Here is a tiny trained network, its code and every weight. The questions are about switching its units off for an input and a target symbol, where a switched-off unit gives its printed mean instead of its output.

import numpy as np


def w(rows, s, z=0):
    codes = np.array(rows[::2]) - 128.0
    scale = np.full(codes.shape[1], s)
    scale[-1] = z or s
    return codes * scale


def norm(h):
    return h / np.sqrt((h * h).mean(-1, keepdims=True) + 1e-5)


def f(y):
    return y / 2 * (1 + np.tanh(0.7978845608 * (y + 0.044715 * y**3)))


def softmax(a):
    e = np.exp(a - a.max(-1, keepdims=True))
    return e / e.sum(-1, keepdims=True)


def log_softmax(a):
    a = a - a.max(-1, keepdims=True)
    return a - np.log(np.exp(a).sum(-1, keepdims=True))


def net(x, mask):
    ids = ['ΓΛΠΣΨΩαβεζημξτφ'.index(c) for c in x.split()]
    T = len(ids)
    res = E[ids] + P[:T]
    u = 0
    for l in range(2):
        q, k, v = (norm(res) @ M[l].T for M in (Q, K, V))
        z = softmax(np.where(np.tri(T) > 0, q @ k.T / 2**0.5, -1e9)) @ v
        res = res + np.where(mask[u], z, O[l][:, -1]) @ O[l][:, :-1]
        u += 1
        y = f(norm(res) @ A[l][:, :-1].T + A[l][:, -1])
        res = res + np.where(mask[u : u + 8], y, B[l][:, -1]) @ B[l][:, :-1]
        u += 8
    return log_softmax(norm(res)[-1] @ U[:, :-1].T + U[:, -1])


Q, K, V, O, A, B = {}, {}, {}, {}, {}, {}
E = w([
[62,177,93,111,141,102,177,158,49],'Γ',
[146,176,168,177,66,170,169,134,59],'Λ',
[96,153,87,155,162,131,208,150,51],'Π',
[129,135,101,192,145,156,108,114,135],'Σ',
[105,202,99,155,185,152,145,160,156],'Ψ',
[170,122,178,185,120,182,165,196,120],'Ω',
[133,57,104,219,143,159,255,125,141],'α',
[26,227,132,111,172,113,97,181,128],'β',
[222,138,172,230,52,147,189,141,94],'ε',
[158,181,153,146,117,198,233,121,91],'ζ',
[110,209,150,149,107,125,180,169,93],'η',
[189,141,158,98,134,169,37,158,104],'μ',
[103,87,44,194,129,109,134,185,111],'ξ',
[91,216,54,148,44,153,111,85,164],'τ',
[71,103,140,84,72,181,98,122,167],'φ',
],0.0053)
P = w([
[50,81,194,140,179,84,120,99,134],'0',
[139,137,166,129,130,49,98,163,98],'1',
[44,170,34,90,115,160,120,75,34],'2',
[97,131,183,120,114,2,103,159,180],'3',
[165,138,124,128,109,83,148,205,125],'4',
[157,124,61,74,82,216,87,33,79],'5',
[98,138,160,82,89,18,137,184,194],'6',
[175,137,88,102,92,102,155,240,141],'7',
[173,133,50,58,55,228,68,54,111],'8',
[120,139,143,51,88,60,193,227,231],'9',
],0.0044)
Q[0] = w([
[204,150,156,177,160,36,167,253,227],'L0H0',
[144,156,77,149,140,193,158,104,78],'L0H0',
],0.0049)
K[0] = w([
[214,151,1,42,17,148,111,245,120],'L0H0',
[24,147,161,242,134,59,192,117,184],'L0H0',
],0.0036)
V[0] = w([
[184,131,196,133,145,117,148,118,149],'L0H0',
[82,81,143,28,4,55,148,235,190],'L0H0',
],0.0027)
O[0] = w([
[197,79,139,156,173,166,130,124,188,44],'L0H0',
[70,60,161,44,117,3,35,36,126,254],'L0H0',
],0.0037,0.00077)
A[0] = w([
[89,223,142,85,140,90,171,18,133,5],'L0N0',
[235,125,248,127,76,202,147,26,190,78],'L0N1',
[121,77,117,174,172,152,204,108,132,127],'L0N2',
[111,106,40,145,47,96,52,21,34,75],'L0N3',
[136,144,198,109,61,58,142,109,118,137],'L0N4',
[139,150,58,190,153,139,36,153,205,119],'L0N5',
[244,192,111,25,148,128,69,52,198,82],'L0N6',
[85,95,160,154,95,1,237,224,69,129],'L0N7',
],0.0038,0.0023)
B[0] = w([
[66,29,87,241,110,82,118,133,174,128],'L0N0',
[20,172,50,112,176,49,178,211,79,126],'L0N1',
[105,167,61,98,84,190,48,132,94,122],'L0N2',
[73,103,120,96,191,91,213,206,143,158],'L0N3',
[154,86,112,93,131,84,91,88,193,166],'L0N4',
[213,253,148,113,61,117,146,134,103,135],'L0N5',
[78,82,100,164,91,39,194,202,40,123],'L0N6',
[232,142,105,106,142,105,82,56,128,255],'L0N7',
],0.0042,0.0058)
Q[1] = w([
[16,68,46,187,133,206,166,208,1],'L1H0',
[211,170,221,134,132,62,140,76,203],'L1H0',
],0.0068)
K[1] = w([
[94,124,204,254,250,136,137,56,110],'L1H0',
[189,130,40,33,48,133,124,168,151],'L1H0',
],0.0057)
V[1] = w([
[129,74,64,166,164,163,53,254,141],'L1H0',
[98,137,149,103,36,116,103,136,29],'L1H0',
],0.0057)
O[1] = w([
[192,86,95,149,122,65,1,162,102,2],'L1H0',
[22,85,181,191,18,152,149,80,16,136],'L1H0',
],0.0069,0.0027)
A[1] = w([
[206,51,237,104,207,201,121,213,140,74],'L1N0',
[162,158,136,145,87,52,157,98,176,74],'L1N1',
[90,55,118,132,122,96,1,47,200,122],'L1N2',
[140,75,168,199,59,96,150,74,169,3],'L1N3',
[122,102,155,89,203,114,165,70,224,44],'L1N4',
[128,165,179,147,174,103,107,92,86,150],'L1N5',
[25,175,51,123,90,166,196,89,100,36],'L1N6',
[76,66,38,172,95,160,72,145,56,166],'L1N7',
],0.0054,0.0025)
B[1] = w([
[1,121,202,199,197,136,146,102,110,110],'L1N0',
[134,75,136,204,110,79,177,169,140,225],'L1N1',
[141,37,63,59,111,221,161,182,144,167],'L1N2',
[84,113,118,161,191,187,142,176,130,134],'L1N3',
[194,209,204,135,56,66,75,91,126,185],'L1N4',
[100,128,53,80,102,119,119,188,106,156],'L1N5',
[168,46,98,172,197,103,93,124,117,253],'L1N6',
[134,162,235,173,46,58,93,106,120,181],'L1N7',
],0.0051,0.0034)
U = w([
[101,107,84,80,169,75,137,70,88,32],'Γ',
[69,123,166,136,55,222,188,48,50,136],'Λ',
[156,103,79,89,189,109,141,79,61,49],'Π',
[143,223,89,195,44,235,61,131,124,191],'Σ',
[126,207,95,116,176,134,126,213,202,38],'Ψ',
[152,94,201,195,213,129,107,188,137,180],'Ω',
[205,98,69,172,162,202,121,65,191,58],'α',
[63,207,85,39,149,147,85,190,171,168],'β',
[153,103,118,199,140,139,190,189,106,1],'ε',
[85,151,93,48,197,199,254,122,179,166],'ζ',
[130,188,216,129,92,53,126,47,192,178],'η',
[67,82,195,171,62,69,53,115,51,83],'μ',
[222,55,59,64,120,69,59,198,180,71],'ξ',
[47,44,99,219,93,79,189,131,202,120],'τ',
[68,23,137,51,73,194,154,125,175,251],'φ',
],0.0064,0.0031)

Each question gives the input, a string of symbols that net reads in full, and the target symbol t.
The units are the heads (2 rows each of Q, K, V and O) and the neurons (one row each of A and B). Each row of codes is followed by its name. A weight is (code - 128) times the scale printed after its matrix; where a second scale follows, it is the last column's (O, A, B and U).
mask holds one flag per unit, layer by layer, with each layer's heads first. A switched-off unit (its flag False) gives its mean, the last column of its rows in O or B, instead of its output. The means were averaged over made-up inputs and are rounded, as every weight is.
A unit's drop is (log p(t) with every unit on - log p(t) with that unit switched off) / (log p(t) with every unit on - log p(t) with every unit switched off).
The circuit of an input: a set's keep is (log p(t) with only the set's units on - log p(t) with every unit switched off) / (log p(t) with every unit on - log p(t) with every unit switched off). Starting from the 12 units with the biggest drops (on a tie, the unit counted first), units are removed one at a time, each time the one whose removal leaves the highest keep (on an exact tie, the one counted first), for as long as the keep stays at least 0.8.
circuit, biggest first: the units of the circuit, biggest drop first
most important unit: the unit with the biggest drop
k most important neurons: the k neurons with the biggest drops, biggest first
k most important neurons of layer l: the k neurons of layer l with the biggest drops, biggest first
input Ω η Σ, target ξ: circuit, biggest first	(L1H0 L0H0)
input τ ζ η Π Σ, target Σ: most important unit	L0N5
input β ε η τ μ, target μ: circuit, biggest first	(L1H0 L0N7)
input Λ ξ η ξ, target ξ: circuit, biggest first	(L0N7 L1N2)
input τ φ η Λ, target φ: 2 most important neurons of layer 0	(L0N4 L0N5)
input ξ η Σ Λ τ, target τ: circuit, biggest first	(L1N6 L0N7 L1H0)
input η η Ω η ξ η ξ, target ξ: circuit, biggest first	(L1H0 L0N7 L1N2)
input τ Π Σ φ η τ Σ, target τ: 4 most important neurons of layer 1	(L1N1 L1N3 L1N4 L1N7)
input ξ Ω Σ η η Σ, target μ: circuit, biggest first	(L1H0 L1N7 L0N2 L0N7)
input η φ η η η Ω Λ ζ ξ, target ζ: circuit, biggest first	(L1H0 L0N3)
input ξ τ ξ, target μ: 3 most important neurons	(L1N7 L0N2 L0N4)
input η Σ Λ η η Ψ, target ζ: 2 most important neurons of layer 0	(L0N7 L0N6)
input η Λ ξ Σ η Ω, target ζ: circuit, biggest first	(L1H0 L0N1)
input Σ φ η η τ α, target Σ: most important unit	L0H0
input ξ η Λ ε η Ψ, target μ: 2 most important neurons	(L0N2 L1N7)
input ε ε Σ φ, target φ: 2 most important neurons	(L1N2 L0N7)
input ξ η η, target μ: 3 most important neurons	(L1N7 L0N2 L0N4)
input η β ξ η η Ω η ξ η Ψ, target ξ: 2 most important neurons of layer 0	(L0N3 L0N1)
input η Σ Λ η ξ η α η η α, target η: 2 most important neurons of layer 0	(L0N7 L0N2)
input η ζ Π ξ ζ η Λ Λ, target Λ: 2 most important neurons of layer 0	(L0N3 L0N0)
input Ω Σ ξ η Ω η η η, target η: circuit, biggest first	(L0N7 L0H0 L1N2 L1N6)
input η η η η η Σ Ω, target η: most important unit	L1N4
input ξ η η β ε β, target μ: 2 most important neurons of layer 0	(L0N2 L0N4)
input Λ Λ η η τ ζ η, target τ: 3 most important neurons of layer 0	(L0N7 L0N0 L0N5)
input Σ α Ω, target Σ: 2 most important neurons	(L0N2 L0N3)
input Σ φ η, target Σ: 2 most important neurons of layer 0	(L0N2 L0N7)
input τ η η ξ β η τ ξ Σ Σ, target ξ: circuit, biggest first	(L1H0)
input ξ Ω β ξ Π Ω η η η, target μ: 2 most important neurons	(L0N2 L1N7)
input η ζ η η Λ Σ η ξ ξ β, target ξ: 2 most important neurons	(L0N3 L1N2)
